Below is a small trained network, with its code and all its weights. Each question gives an input and a class and asks what happens when units are switched off, that is, made to give their printed mean instead of their output.

import numpy as np


def w(rows, s, z=0):
    codes = np.array(rows[::2]) - 128.0
    scale = np.full(codes.shape[1], s)
    scale[-1] = z or s
    return codes * scale


def f(y):
    return y / 2 * (1 + np.tanh(0.7978845608 * (y + 0.044715 * y**3)))


def log_softmax(a):
    a = a - a.max(-1, keepdims=True)
    return a - np.log(np.exp(a).sum(-1, keepdims=True))


def net(x, mask):
    res = np.array(x, float).reshape(1, 5) / 4 @ E
    y = f(res @ A[0][:, :-1].T + A[0][:, -1])
    res = res + np.where(mask, y, B[0][:, -1]) @ B[0][:, :-1]
    return log_softmax(res[-1] @ U[:, :-1].T + U[:, -1])


A, B = {}, {}
E = w([
[76,251,132,135],'x0',
[195,137,217,127],'x1',
[129,129,129,128],'x2',
[204,133,100,247],'x3',
[128,128,127,129],'x4',
],0.011)
A[0] = w([
[109,177,174,100,180],'n1',
[129,203,121,181,146],'n2',
[187,60,115,174,150],'n3',
[94,125,59,112,204],'n4',
[83,184,137,91,144],'n5',
[172,103,75,151,160],'n6',
[105,105,147,45,222],'n7',
[113,180,72,139,162],'n8',
[115,121,76,116,175],'n9',
[80,49,91,104,193],'n10',
[118,66,157,71,144],'n11',
[150,38,139,83,202],'n12',
[87,112,1,134,255],'n13',
],0.014,0.0073)
B[0] = w([
[237,113,168,31,203],'n1',
[149,182,255,196,197],'n2',
[206,87,49,118,214],'n3',
[93,183,50,101,198],'n4',
[181,213,105,55,206],'n5',
[171,131,29,193,187],'n6',
[50,86,155,61,233],'n7',
[115,243,153,141,184],'n8',
[28,193,98,154,168],'n9',
[39,115,85,118,210],'n10',
[71,100,171,136,190],'n11',
[72,23,125,188,219],'n12',
[57,225,8,169,249],'n13',
],0.0071,0.013)
U = w([
[12,97,108,127,133],'0',
[105,4,233,92,144],'1',
[109,207,94,39,69],'2',
[178,134,199,11,140],'3',
[131,129,30,153,56],'4',
[201,61,126,149,254],'5',
[83,208,153,220,69],'6',
[164,148,255,213,69],'7',
],0.0098,0.0036)

Each question gives the input, the list of numbers given to net, and the class t.
The units are the neurons (one row each of A and B). Each row of codes is followed by its name. A weight is (code - 128) times the scale printed after its matrix; where a second scale follows, it is the last column's (A, B and U).
mask holds one flag per neuron, in row order. A switched-off neuron (its flag False) gives its mean, the last column of its row in B, instead of its output. The means were averaged over made-up inputs and are rounded, as every weight is.
A unit's drop is (log p(t) with every unit on - log p(t) with that unit switched off) / (log p(t) with every unit on - log p(t) with every unit switched off).
The circuit of an input: a set's keep is (log p(t) with only the set's units on - log p(t) with every unit switched off) / (log p(t) with every unit on - log p(t) with every unit switched off). Starting from the 12 units with the biggest drops (on a tie, the unit counted first), units are removed one at a time, each time the one whose removal leaves the highest keep (on an exact tie, the one counted first), for as long as the keep stays at least 0.8.
units of the circuit, in order: the units of the circuit, biggest drop first
most important unit: the unit with the biggest drop
k most important neurons: the k neurons with the biggest drops, biggest first
drop of u: that unit's drop, to one decimal
input [5,5,-2,0,6], class 3: units of the circuit, in order => [n1; n13]
input [-4,4,8,1,-2], class 5: most important unit => n3
input [7,2,-2,-8,1], class 3: 2 most important neurons => [n1; n13]
input [-2,7,-4,7,-4], class 5: units of the circuit, in order => [n3; n13]
input [-2,2,5,1,-2], class 5: 2 most important neurons => [n13; n7]
input [4,1,7,-6,8], class 3: units of the circuit, in order => [n13; n1]
input [-3,8,6,0,2], class 1: units of the circuit, in order => [n13; n12]
input [1,-2,-4,2,4], class 6: units of the circuit, in order => [n3; n1; n7]
input [-5,1,0,3,-3], class 5: units of the circuit, in order => [n13; n3]
input [1,3,6,6,7], class 7: 2 most important neurons => [n2; n13]
input [0,8,-1,5,8], class 5: 2 most important neurons => [n3; n8]
input [4,-3,1,1,2], class 6: units of the circuit, in order => [n2; n7]
input [8,6,8,1,4], class 7: 2 most important neurons => [n2; n7]
input [-3,5,-2,1,-1], class 5: 2 most important neurons => [n7; n3]
input [1,-8,7,4,7], class 6: most important unit => n8
input [4,1,8,5,-3], class 7: 2 most important neurons => [n13; n2]
input [-4,6,1,2,-2], class 5: 2 most important neurons => [n3; n7]
input [-1,7,1,0,7], class 1: 2 most important neurons => [n13; n5]
input [4,7,-7,7,7], class 7: drop of n2 => 0.1
input [4,2,8,-1,-8], class 3: drop of n13 => 0.2
input [-1,2,1,-5,-2], class 1: drop of n13 => 0.2
